Here is a tiny trained network, its code and every weight. The questions are about switching its units off for an input and a class, where a switched-off unit gives its printed mean instead of its output.

import numpy as np


def w(rows, s, z=0):
    codes = np.array(rows[::2]) - 128.0
    scale = np.full(codes.shape[1], s)
    scale[-1] = z or s
    return codes * scale


def norm(h):
    return h / np.sqrt((h * h).mean(-1, keepdims=True) + 1e-5)


def f(y):
    return y / 2 * (1 + np.tanh(0.7978845608 * (y + 0.044715 * y**3)))


def log_softmax(a):
    a = a - a.max(-1, keepdims=True)
    return a - np.log(np.exp(a).sum(-1, keepdims=True))


def net(x, mask):
    res = np.array(x, float).reshape(1, 2) / 4 @ E
    u = 0
    for l in range(4):
        y = f(norm(res) @ A[l][:, :-1].T + A[l][:, -1])
        res = res + np.where(mask[u : u + 5], y, B[l][:, -1]) @ B[l][:, :-1]
        u += 5
    return log_softmax(norm(res)[-1] @ U[:, :-1].T + U[:, -1])


A, B = {}, {}
E = w([
[163,125,137,143,93,128,103,1,120],'x0',
[73,115,143,185,125,54,120,171,75],'x1',
],0.008)
A[0] = w([
[93,172,1,142,185,83,251,181,226,2],'L0N0',
[85,108,159,145,55,84,71,91,64,239],'L0N1',
[174,153,92,176,181,168,86,199,194,140],'L0N2',
[102,56,211,179,114,9,159,184,70,24],'L0N3',
[146,90,143,90,107,68,48,31,106,73],'L0N4',
],0.005,0.00064)
B[0] = w([
[138,156,134,182,135,99,136,51,86,197],'L0N0',
[209,143,26,194,160,195,109,135,84,201],'L0N1',
[104,115,161,94,105,93,40,124,47,169],'L0N2',
[134,59,112,58,97,106,132,109,196,254],'L0N3',
[108,229,185,138,254,98,243,186,76,199],'L0N4',
],0.006,0.0054)
A[1] = w([
[188,96,128,81,107,129,82,109,125,255],'L1N0',
[133,170,175,112,187,81,101,155,92,244],'L1N1',
[132,2,117,129,45,59,115,119,208,104],'L1N2',
[140,135,165,66,167,148,181,105,146,56],'L1N3',
[162,148,22,44,55,141,100,146,101,38],'L1N4',
],0.0055,0.001)
B[1] = w([
[98,88,173,96,139,47,150,129,130,197],'L1N0',
[251,164,92,139,52,164,77,114,193,214],'L1N1',
[83,68,121,163,122,105,143,254,159,252],'L1N2',
[65,154,190,133,189,59,93,144,184,195],'L1N3',
[69,122,102,182,76,104,148,155,95,179],'L1N4',
],0.0077,0.0033)
A[2] = w([
[195,91,101,141,174,41,150,69,166,87],'L2N0',
[189,189,178,143,123,196,153,109,126,192],'L2N1',
[72,48,96,21,143,120,94,147,171,83],'L2N2',
[169,187,132,184,132,76,186,114,2,3],'L2N3',
[202,162,87,96,100,193,63,167,48,238],'L2N4',
],0.0058,0.00051)
B[2] = w([
[151,144,96,86,146,199,207,180,211,208],'L2N0',
[21,10,111,100,96,88,83,163,141,232],'L2N1',
[136,122,98,172,37,154,117,110,61,253],'L2N2',
[165,114,114,142,135,137,98,146,54,223],'L2N3',
[177,142,2,83,79,84,116,60,169,205],'L2N4',
],0.0066,0.0034)
A[3] = w([
[96,137,205,126,3,124,138,97,53,47],'L3N0',
[93,112,115,99,13,136,81,88,78,189],'L3N1',
[123,150,145,132,151,124,169,144,224,248],'L3N2',
[88,60,101,172,127,106,89,170,38,172],'L3N3',
[192,130,99,183,162,155,148,75,14,112],'L3N4',
],0.0059,0.0014)
B[3] = w([
[80,156,95,146,116,143,207,67,85,181],'L3N0',
[122,76,126,153,133,87,138,102,119,218],'L3N1',
[107,99,152,45,154,124,106,117,146,172],'L3N2',
[122,119,255,108,145,180,77,124,164,254],'L3N3',
[139,197,74,166,144,175,155,177,148,201],'L3N4',
],0.0093,0.0047)
U = w([
[101,179,184,188,139,179,140,126,97,105],'0',
[223,210,26,189,190,190,169,174,124,141],'1',
[204,118,18,92,47,45,61,105,159,153],'2',
[120,140,197,6,195,129,116,85,197,158],'3',
[141,179,149,128,104,112,96,124,96,27],'4',
[112,28,219,164,91,114,78,242,145,153],'5',
[141,193,162,152,121,87,64,108,97,2],'6',
[52,96,120,160,64,99,222,33,42,128],'7',
],0.014,0.013)

Each question gives the input, the list of numbers given to net, and the class t.
The units are the neurons (one row each of A and B). Each row of codes is followed by its name. A weight is (code - 128) times the scale printed after its matrix; where a second scale follows, it is the last column's (A, B and U).
mask holds one flag per neuron, layer by layer. A switched-off neuron (its flag False) gives its mean, the last column of its row in B, instead of its output. The means were averaged over made-up inputs and are rounded, as every weight is.
A unit's drop is (log p(t) with every unit on - log p(t) with that unit switched off) / (log p(t) with every unit on - log p(t) with every unit switched off).
most important unit: the unit with the biggest drop
k most important neurons: the k neurons with the biggest drops, biggest first
top k neurons in layer l: the k neurons of layer l with the biggest drops, biggest first
drop when u is switched off: that unit's drop, to one decimal
input [-1,0], class 2: top 3 neurons in layer 0	(L0N3, L0N0, L0N2)
input [7,-3], class 3: top neuron in layer 0	(L0N0)
input [-6,-8], class 7: 3 most important neurons	(L0N4, L0N2, L2N2)
input [-5,1], class 2: 2 most important neurons	(L1N1, L0N0)
input [0,-7], class 7: top 2 neurons in layer 1	(L1N4, L1N1)
input [-3,-4], class 7: 2 most important neurons	(L0N4, L0N2)
input [-1,-1], class 2: 2 most important neurons	(L0N3, L2N4)
input [-3,-8], class 7: 2 most important neurons	(L0N4, L2N2)
input [7,-2], class 1: 2 most important neurons	(L0N3, L2N3)
input [-8,-5], class 2: 2 most important neurons	(L0N3, L0N2)
input [0,-3], class 7: top 2 neurons in layer 0	(L0N4, L0N3)
input [-5,-5], class 2: 2 most important neurons	(L0N3, L1N1)
input [0,-2], class 7: 2 most important neurons	(L0N4, L0N3)
input [1,-1], class 3: most important unit	L1N3
input [2,-1], class 3: 2 most important neurons	(L1N3, L0N2)
input [-7,-4], class 2: drop when L0N3 is switched off	0.1
input [-4,-3], class 2: drop when L0N3 is switched off	1.9
input [8,-6], class 3: drop when L0N2 is switched off	0.0
input [-3,-7], class 7: drop when L0N4 is switched off	1.3
input [-5,-3], class 2: top neuron in layer 0	(L0N3)
